Here is a tiny trained network, its code and every weight. The questions are about switching its units off for an input and a class, where a switched-off unit gives its printed mean instead of its output.

import numpy as np


def w(rows, s, z=0):
    codes = np.array(rows[::2]) - 128.0
    scale = np.full(codes.shape[1], s)
    scale[-1] = z or s
    return codes * scale


def f(y):
    return np.maximum(y, 0)


def log_softmax(a):
    a = a - a.max(-1, keepdims=True)
    return a - np.log(np.exp(a).sum(-1, keepdims=True))


def net(x, mask):
    res = np.array(x, float).reshape(1, 4) / 4 @ E
    y = f(res @ A[0][:, :-1].T + A[0][:, -1])
    res = res + np.where(mask, y, B[0][:, -1]) @ B[0][:, :-1]
    return log_softmax(res[-1] @ U[:, :-1].T + U[:, -1])


A, B = {}, {}
E = w([
[96,139,45,98,104,74,166,8,157,138,194],'x0',
[169,190,41,124,121,109,38,150,242,136,72],'x1',
[159,2,151,90,29,94,82,95,103,98,106],'x2',
[247,201,164,137,86,170,82,174,97,179,133],'x3',
],0.0092)
A[0] = w([
[115,193,147,123,184,142,150,204,144,129,109,140],'n0',
[105,68,165,107,109,118,141,189,129,103,88,163],'n1',
[101,65,148,120,108,117,145,98,91,117,123,48],'n2',
[72,140,117,110,163,119,197,115,127,104,117,129],'n3',
[104,100,96,137,99,118,144,59,114,126,148,254],'n4',
[8,43,79,119,142,94,126,100,185,108,106,155],'n5',
[84,105,192,118,163,153,168,186,81,139,95,188],'n6',
[98,115,148,136,132,126,194,102,78,135,151,80],'n7',
[109,139,155,113,138,129,174,103,78,106,143,91],'n8',
[202,102,91,109,39,109,82,160,174,111,97,143],'n9',
[69,120,185,139,192,147,171,150,78,122,131,128],'n10',
],0.012,0.0051)
B[0] = w([
[159,141,9,138,220,140,86,151,153,122,124,204],'n0',
[171,137,207,122,117,133,106,113,98,143,174,186],'n1',
[161,229,118,149,128,154,109,141,159,179,117,186],'n2',
[116,121,96,107,77,123,133,113,144,155,90,193],'n3',
[86,94,86,109,63,127,146,147,148,127,55,223],'n4',
[58,103,82,116,156,120,229,117,91,102,148,253],'n5',
[98,113,214,165,197,99,123,106,133,71,192,210],'n6',
[172,115,191,140,89,143,81,124,101,133,136,191],'n7',
[156,131,183,128,106,111,94,115,131,129,159,177],'n8',
[125,128,193,113,2,127,139,84,111,168,119,213],'n9',
[88,65,209,96,98,115,181,135,91,98,111,206],'n10',
],0.012,0.016)
U = w([
[231,154,137,114,41,163,80,151,145,196,75,81],'0',
[85,95,79,60,83,90,254,118,125,126,83,254],'1',
[164,177,16,150,200,162,150,219,195,115,80,42],'2',
[152,86,185,139,131,126,163,164,83,83,149,108],'3',
],0.0086,0.0022)

Each question gives the input, the list of numbers given to net, and the class t.
The units are the neurons (one row each of A and B). Each row of codes is followed by its name. A weight is (code - 128) times the scale printed after its matrix; where a second scale follows, it is the last column's (A, B and U).
mask holds one flag per neuron, in row order. A switched-off neuron (its flag False) gives its mean, the last column of its row in B, instead of its output. The means were averaged over made-up inputs and are rounded, as every weight is.
A unit's drop is (log p(t) with every unit on - log p(t) with that unit switched off) / (log p(t) with every unit on - log p(t) with every unit switched off).
The circuit of an input: a set's keep is (log p(t) with only the set's units on - log p(t) with every unit switched off) / (log p(t) with every unit on - log p(t) with every unit switched off). Starting from all 11 units, units are removed one at a time, each time the one whose removal leaves the highest keep (on an exact tie, the one counted first), for as long as the keep stays at least 0.8.
circuit, biggest first: the units of the circuit, biggest drop first
k most important neurons: the k neurons with the biggest drops, biggest first
drop of u: that unit's drop, to one decimal
input [0,-5,7,3], class 0: circuit, biggest first : n5
input [-3,0,4,2], class 0: 3 most important neurons : n5, n10, n9
input [7,-5,4,3], class 0: circuit, biggest first : n5, n2
input [2,-2,-8,-1], class 2: 2 most important neurons : n0, n9
input [-6,2,0,-8], class 3: 2 most important neurons : n1, n4
input [5,-6,-4,6], class 3: 2 most important neurons : n2, n9
input [-2,-5,4,-7], class 3: 3 most important neurons : n1, n6, n7
input [0,-2,0,5], class 0: 4 most important neurons : n5, n10, n6, n0
input [-5,2,2,-6], class 3: 4 most important neurons : n1, n4, n6, n3
input [-6,1,1,-6], class 3: 3 most important neurons : n1, n4, n6
input [0,3,-2,1], class 2: drop of n7 : 0.1
input [4,3,7,5], class 0: drop of n5 : 1.4
input [-8,0,-7,3], class 2: drop of n0 : 2.5
input [-5,3,0,-3], class 3: circuit, biggest first : n4
input [5,-3,5,6], class 0: drop of n5 : 0.8
